grid =
[[ 12 -28  32  45  22  25  28  28  20  21  16  37 -19]
 [-38  -7  25   9  72 -23 -19 -15  71 -22 -32  89  19]
 [  2 -56  36  60  35  19  28  29  31  19   9  55 -39]
 [ 56   6 -23  72 -33  37  48  59 -43  58  50 -28   1]
 [ -1  69   9 -24  25   0 -11 -10  31  -6  -5  28  73]
 [ 18  -2 -20  58   7   6  19  34  -2  29  16  18   8]
 [ 15 -23  61  26  22  41  33  23  26  18  20  36 -19]
 [-22  61  48 -50  51   1 -20 -29  64 -27 -19  58  69]
 [  7 104 -31 -24   9 -12 -19  -8  11  -1  -2   7 106]
 [  6  45 -63  39  12 -27 -10  17   0  15  -2  17  59]
 [  4  16  62 -10  30  31  15   2  39   2   8  40  18]
 [-41  68 -23 -24  63 -50 -48 -33  63 -33 -43  70  91]
 [-64  38  11 -31  93 -54 -54 -46  96 -51 -60 107  70]
 [  9  14  33  11  21  22  15  12  24  10  11  31  19]
 [ 17   1  57  10  17  40  29  17  23  16  21  28   2]
 [ 32  -4 -31  72  -8  12  29  46 -20  42  28   1   3]]
grid[0,0] -> 12
grid[14,10] -> 21
grid[8,7] -> -8
grid[15,0] -> 32
grid[4,6] -> -11
grid[2] -> [2, -56, 36, 60, 35, 19, 28, 29, 31, 19, 9, 55, -39]
grid[8] -> [7, 104, -31, -24, 9, -12, -19, -8, 11, -1, -2, 7, 106]
grid[:, 3] -> [45, 9, 60, 72, -24, 58, 26, -50, -24, 39, -10, -24, -31, 11, 10, 72]
grid[10,4] -> 30
grid[11,5] -> -50
grid[2,9] -> 19
grid[1,0] -> -38
grid[9] -> [6, 45, -63, 39, 12, -27, -10, 17, 0, 15, -2, 17, 59]
grid[:, 5] -> [25, -23, 19, 37, 0, 6, 41, 1, -12, -27, 31, -50, -54, 22, 40, 12]
grid[1] -> [-38, -7, 25, 9, 72, -23, -19, -15, 71, -22, -32, 89, 19]
grid[9,9] -> 15
grid[:, 10] -> [16, -32, 9, 50, -5, 16, 20, -19, -2, -2, 8, -43, -60, 11, 21, 28]
grid[3,3] -> 72
grid[7,10] -> -19
grid[5,12] -> 8
grid[4] -> [-1, 69, 9, -24, 25, 0, -11, -10, 31, -6, -5, 28, 73]
grid[2,1] -> -56
grid[11,4] -> 63
grid[8,9] -> -1
grid[11,10] -> -43
grid[1,10] -> -32
grid[14] -> [17, 1, 57, 10, 17, 40, 29, 17, 23, 16, 21, 28, 2]
grid[0] -> [12, -28, 32, 45, 22, 25, 28, 28, 20, 21, 16, 37, -19]
grid[1,5] -> -23
grid[:, 12] -> [-19, 19, -39, 1, 73, 8, -19, 69, 106, 59, 18, 91, 70, 19, 2, 3]
grid[8,3] -> -24
grid[15,11] -> 1
grid[8,12] -> 106
grid[5,6] -> 19
grid[:, 7] -> [28, -15, 29, 59, -10, 34, 23, -29, -8, 17, 2, -33, -46, 12, 17, 46]
grid[0,9] -> 21
grid[4,2] -> 9
grid[5] -> [18, -2, -20, 58, 7, 6, 19, 34, -2, 29, 16, 18, 8]

a =
[[-59 -31 -49 -22  85 -53 -59 -14 -71 -34   2]
 [-38  20   1  29   3  41   0  53  -4  16 -81]
 [ 74  56  62 -81 -45 -34  69  52  62 -82  57]]
a[0, 0]	-59
a[0, 8]	-71
a[:, 9]	[-34, 16, -82]
a[1, 7]	53
a[2, 8]	62
a[2, 7]	52
a[1, 9]	16
a[0, 2]	-49
a[0, 7]	-14
a[2, 3]	-81
a[:, 3]	[-22, 29, -81]
a[0, 3]	-22

data =
[[   1.90  136.93   48.88   -5.60   31.64   47.62   48.47   34.24   15.85
    -5.63   49.93   39.73   26.72]
 [ -74.12   -0.53   63.03  -67.85  -29.77  -19.47   59.29  -36.32  -17.99
   155.81  -61.48   -2.88    7.58]
 [ 170.64   -6.67   64.14   80.00   68.26   29.91   75.98   67.52   62.82
    62.25   58.38   63.01   75.50]
 [-182.34  175.99   79.09  210.23  -87.76   31.57  217.65  102.47  113.45
   174.57   75.62  -41.94  116.19]
 [ 190.76  -68.39  -14.80  149.65   34.77  148.37  149.09  121.26  -19.45
   241.14  -48.70   91.73   36.20]
 [ 260.97  -66.15   19.50  -17.12  245.37   63.68   51.03   60.80  165.91
   -47.04  131.75  146.32  139.29]
 [-121.34  161.78   94.63  228.26   21.77   -5.99  223.82  155.55  161.47
   158.33  101.24   51.06  145.23]
 [ -23.08   22.28  -11.26   38.92   -1.31   86.12   80.99   58.40    8.64
    52.32  -20.45   66.33   10.99]
 [ 247.08  -40.43   82.31   54.21  108.15  -20.67  223.59   96.95  163.58
    92.39   47.23  127.10  112.48]
 [-172.17  169.56  -43.60  253.77   12.71  182.08   55.61   63.51  132.55
   241.13   65.64  -91.86  104.78]]
data[0,0]	1.90
data[0,4]	31.64
data[9,9]	241.13
data[2,0]	170.64
data[5,2]	19.50
data[9,11]	-91.86
data[2,1]	-6.67
data[8,9]	92.39
data[2,10]	58.38
data[4,5]	148.37
data[6,1]	161.78
data[2]	[170.64, -6.67, 64.14, 80.00, 68.26, 29.91, 75.98, 67.52, 62.82, 62.25, 58.38, 63.01, 75.50]
data[0,6]	48.47
data[9,10]	65.64
data[1,5]	-19.47
data[6,12]	145.23
data[1,2]	63.03
data[:, 10]	[49.93, -61.48, 58.38, 75.62, -48.70, 131.75, 101.24, -20.45, 47.23, 65.64]
data[7,4]	-1.31
data[:, 2]	[48.88, 63.03, 64.14, 79.09, -14.80, 19.50, 94.63, -11.26, 82.31, -43.60]
data[8,6]	223.59
data[0]	[1.90, 136.93, 48.88, -5.60, 31.64, 47.62, 48.47, 34.24, 15.85, -5.63, 49.93, 39.73, 26.72]
data[5,11]	146.32
data[:, 11]	[39.73, -2.88, 63.01, -41.94, 91.73, 146.32, 51.06, 66.33, 127.10, -91.86]
data[1]	[-74.12, -0.53, 63.03, -67.85, -29.77, -19.47, 59.29, -36.32, -17.99, 155.81, -61.48, -2.88, 7.58]
data[6,5]	-5.99
data[:, 8]	[15.85, -17.99, 62.82, 113.45, -19.45, 165.91, 161.47, 8.64, 163.58, 132.55]
data[:, 9]	[-5.63, 155.81, 62.25, 174.57, 241.14, -47.04, 158.33, 52.32, 92.39, 241.13]
data[6,4]	21.77
data[0,9]	-5.63
data[:, 0]	[1.90, -74.12, 170.64, -182.34, 190.76, 260.97, -121.34, -23.08, 247.08, -172.17]
data[5,12]	139.29
data[4,7]	121.26
data[0,1]	136.93
data[7,0]	-23.08

arr = [[21, -19, 77, 45, 23, 0, 9], [35, 21, 99, -44, 30, -1, -21], [47, -26, -27, 74, -36, -19, -19], [-11, -28, -37, 79, -38, -24, -25], [-4, -4, -18, -40, 29, 51, 85], [-15, -28, -19, 82, -37, -31, -30], [41, 27, 42, -53, 21, 26, 3], [21, -20, -20, 89, -37, -24, -26], [-14, -25, -29, 83, -33, -29, -28], [5, -20, -4, 3, 23, 34, 95]]
arr[0, 0]	21
arr[5, 1]	-28
arr[:, 3]	[45, -44, 74, 79, -40, 82, -53, 89, 83, 3]
arr[8, 5]	-29
arr[0]	[21, -19, 77, 45, 23, 0, 9]
arr[0, 2]	77
arr[5, 4]	-37
arr[4, 3]	-40
arr[2, 5]	-19
arr[5, 0]	-15
arr[2, 6]	-19
arr[3, 3]	79
arr[8, 6]	-28
arr[3, 0]	-11
arr[9, 0]	5
arr[9, 5]	34
arr[8]	[-14, -25, -29, 83, -33, -29, -28]
arr[4, 4]	29
arr[9, 3]	3
arr[7, 3]	89
arr[9]	[5, -20, -4, 3, 23, 34, 95]
arr[7, 0]	21
arr[3]	[-11, -28, -37, 79, -38, -24, -25]
arr[:, 2]	[77, 99, -27, -37, -18, -19, 42, -20, -29, -4]
arr[5, 3]	82
arr[9, 4]	23
arr[8, 2]	-29
arr[1]	[35, 21, 99, -44, 30, -1, -21]
arr[2, 1]	-26
arr[4, 2]	-18
arr[4]	[-4, -4, -18, -40, 29, 51, 85]

m = 2	2	1	4	3	4	9	3	2	6	1	3	3	6	8
m[0]	2
m[1]	2
m[11]	3
m[6]	9
m[9]	6

X = [-10 -41 -50  98 -46 -36]
X[0] -> -10
X[1] -> -41

B = [[120, 112, 79, 93, 110], [122, 110, 89, 85, 154], [192, 129, 83, 131, 89], [89, 123, 138, 57, 209], [154, 129, 123, 103, 98], [161, 83, 71, 161, 139], [164, 97, 128, 68, 98]]
B[0][0] => 120
B[:, 0] => [120, 122, 192, 89, 154, 161, 164]
B[2][0] => 192
B[2][2] => 83
B[4][4] => 98
B[0][2] => 79
B[5] => [161, 83, 71, 161, 139]
B[1][3] => 85
B[3][4] => 209
B[0] => [120, 112, 79, 93, 110]
B[6][1] => 97
B[0][3] => 93
B[:, 4] => [110, 154, 89, 209, 98, 139, 98]
B[3] => [89, 123, 138, 57, 209]
B[:, 2] => [79, 89, 83, 138, 123, 71, 128]
B[2][4] => 89

x = [-903  515  327 -118  397  519 -331 -144 -766  342  160  199]
x[0]: -903
x[4]: 397
x[2]: 327
x[6]: -331
